Below are the code and all the weights of a small trained network. Each question names an input and a class and asks about switching units off, where a switched-off unit gives its printed mean instead of its output.

import numpy as np


def w(rows, s, z=0):
    codes = np.array(rows[::2]) - 128.0
    scale = np.full(codes.shape[1], s)
    scale[-1] = z or s
    return codes * scale


def norm(h):
    return h / np.sqrt((h * h).mean(-1, keepdims=True) + 1e-5)


def f(y):
    return np.maximum(y, 0)


def log_softmax(a):
    a = a - a.max(-1, keepdims=True)
    return a - np.log(np.exp(a).sum(-1, keepdims=True))


def net(x, mask):
    res = np.array(x, float).reshape(1, 3) / 4 @ E
    u = 0
    for l in range(2):
        y = f(norm(res) @ A[l][:, :-1].T + A[l][:, -1])
        res = res + np.where(mask[u : u + 10], y, B[l][:, -1]) @ B[l][:, :-1]
        u += 10
    return log_softmax(norm(res)[-1] @ U[:, :-1].T + U[:, -1])


A, B = {}, {}
E = w([
[126,185,81,182,229,156,159,198,169,174,206,15],'x0',
[188,221,85,152,123,75,254,195,26,119,95,198],'x1',
[88,149,55,187,26,25,156,146,233,204,186,164],'x2',
],0.0022)
A[0] = w([
[122,125,143,170,112,198,141,124,161,161,145,73,146],'L0N1',
[150,169,113,124,33,76,62,177,114,109,199,131,254],'L0N2',
[103,103,165,114,205,67,60,139,182,100,90,96,229],'L0N3',
[179,142,117,133,70,204,77,144,73,116,153,141,53],'L0N4',
[119,134,145,169,172,134,252,126,175,145,72,99,103],'L0N5',
[143,176,137,122,181,56,137,193,74,98,108,127,154],'L0N6',
[163,137,131,129,108,219,188,113,141,116,147,80,13],'L0N7',
[127,96,176,164,102,177,233,72,141,139,30,150,91],'L0N8',
[146,108,166,109,100,144,127,105,143,109,99,143,126],'L0N9',
[146,150,156,108,73,132,52,155,50,87,177,91,143],'L0N10',
],0.0037,0.00082)
B[0] = w([
[124,112,108,81,133,78,48,133,108,108,139,188,229],'L0N1',
[101,72,117,96,249,170,167,71,137,126,76,175,241],'L0N2',
[146,147,63,142,58,228,185,109,73,132,183,160,250],'L0N3',
[106,115,122,117,165,100,186,84,182,134,112,150,170],'L0N4',
[122,129,96,87,135,78,52,141,89,108,152,169,202],'L0N5',
[121,95,101,128,56,253,116,73,141,149,200,119,242],'L0N6',
[103,108,112,141,158,52,73,135,109,164,96,151,172],'L0N7',
[109,146,87,116,161,89,54,163,93,146,185,112,200],'L0N8',
[119,139,73,139,172,102,52,189,109,135,168,134,203],'L0N9',
[111,105,120,140,164,76,198,85,212,175,85,150,189],'L0N10',
],0.0038,0.0026)
A[1] = w([
[115,130,123,120,203,61,101,155,136,118,102,134,148],'L1N1',
[140,111,206,118,38,39,70,132,103,85,46,171,8],'L1N2',
[139,142,96,114,75,111,101,118,123,132,180,130,178],'L1N3',
[146,125,166,103,135,173,95,136,120,105,153,121,131],'L1N4',
[113,88,122,140,162,193,156,117,154,130,98,169,140],'L1N5',
[122,103,198,141,64,167,67,110,215,111,138,20,49],'L1N6',
[150,191,142,172,190,107,118,224,154,152,169,9,48],'L1N7',
[164,130,213,129,198,170,168,125,80,83,45,70,73],'L1N8',
[124,143,154,177,71,51,190,150,254,153,106,118,56],'L1N9',
[186,212,137,157,69,121,246,184,51,97,113,132,85],'L1N10',
],0.0063,0.0013)
B[1] = w([
[143,136,155,136,84,150,148,110,118,148,129,98,184],'L1N1',
[118,181,73,79,193,83,80,167,133,37,223,106,205],'L1N2',
[144,142,181,121,138,106,151,118,111,130,92,91,252],'L1N3',
[106,128,120,150,106,82,164,131,187,148,118,148,214],'L1N4',
[148,160,156,128,118,104,125,146,99,134,130,85,244],'L1N5',
[215,125,106,163,59,231,143,145,101,184,151,186,219],'L1N6',
[124,140,130,37,116,51,58,114,92,4,153,186,225],'L1N7',
[56,110,100,176,156,57,196,120,185,165,46,130,213],'L1N8',
[66,95,134,159,216,123,183,120,124,126,2,101,200],'L1N9',
[170,68,155,146,54,243,54,101,182,189,171,119,221],'L1N10',
],0.006,0.0037)
U = w([
[190,90,115,142,47,254,89,99,147,186,172,161,188],'0',
[112,156,86,45,161,61,53,128,112,8,185,162,195],'1',
[49,94,101,172,195,90,209,100,182,158,9,126,185],'2',
[159,189,199,107,109,95,161,104,48,170,130,41,135],'3',
[131,150,165,136,136,159,158,190,123,90,122,108,37],'4',
[150,147,160,174,132,130,154,196,126,90,130,111,23],'5',
[135,158,159,154,130,148,151,162,120,75,115,114,34],'6',
[133,165,190,153,131,169,153,179,127,54,109,102,4],'7',
],0.0087,0.0037)

Each question gives the input, the list of numbers given to net, and the class t.
The units are the neurons (one row each of A and B). Each row of codes is followed by its name. A weight is (code - 128) times the scale printed after its matrix; where a second scale follows, it is the last column's (A, B and U).
mask holds one flag per neuron, layer by layer. A switched-off neuron (its flag False) gives its mean, the last column of its row in B, instead of its output. The means were averaged over made-up inputs and are rounded, as every weight is.
A unit's drop is (log p(t) with every unit on - log p(t) with that unit switched off) / (log p(t) with every unit on - log p(t) with every unit switched off).
The circuit of an input: a set's keep is (log p(t) with only the set's units on - log p(t) with every unit switched off) / (log p(t) with every unit on - log p(t) with every unit switched off). Starting from the 12 units with the biggest drops (on a tie, the unit counted first), units are removed one at a time, each time the one whose removal leaves the highest keep (on an exact tie, the one counted first), for as long as the keep stays at least 0.8.
units of the circuit, in order: the units of the circuit, biggest drop first
unit that matters most: the unit with the biggest drop
k most important neurons: the k neurons with the biggest drops, biggest first
k most important neurons of layer l: the k neurons of layer l with the biggest drops, biggest first
drop of u: that unit's drop, to one decimal
input [-8,7,7], class 1: units of the circuit, in order => L1N2
input [7,-6,-5], class 1: 2 most important neurons => L1N7, L0N6
input [6,0,-7], class 2: 2 most important neurons of layer 1 => L1N8, L1N2
input [0,2,3], class 3: 3 most important neurons of layer 1 => L1N5, L1N8, L1N7
input [8,8,-7], class 0: 3 most important neurons => L1N10, L0N6, L1N2
input [8,7,-7], class 1: 3 most important neurons => L1N7, L0N3, L1N6
input [8,2,-8], class 1: 3 most important neurons => L1N7, L0N2, L1N9
input [0,-2,3], class 3: 2 most important neurons => L1N5, L0N2
input [7,8,8], class 0: 3 most important neurons => L1N10, L1N8, L0N10
input [8,3,7], class 1: 2 most important neurons of layer 1 => L1N7, L1N8
input [0,-3,-1], class 3: 2 most important neurons of layer 0 => L0N3, L0N6
input [6,-7,-6], class 0: 2 most important neurons => L1N6, L0N2
input [6,-5,-3], class 1: 4 most important neurons => L1N7, L0N6, L1N10, L0N7
input [0,-6,-8], class 2: 2 most important neurons => L1N8, L0N6
input [4,3,3], class 1: unit that matters most => L0N3
input [-4,7,-6], class 0: 2 most important neurons => L1N10, L0N2
input [7,7,-3], class 0: 2 most important neurons of layer 1 => L1N10, L1N2
input [5,-4,-6], class 2: drop of L0N6 => 0.3
input [-1,5,1], class 0: drop of L1N8 => 0.0
input [1,1,-8], class 2: drop of L1N8 => 0.1
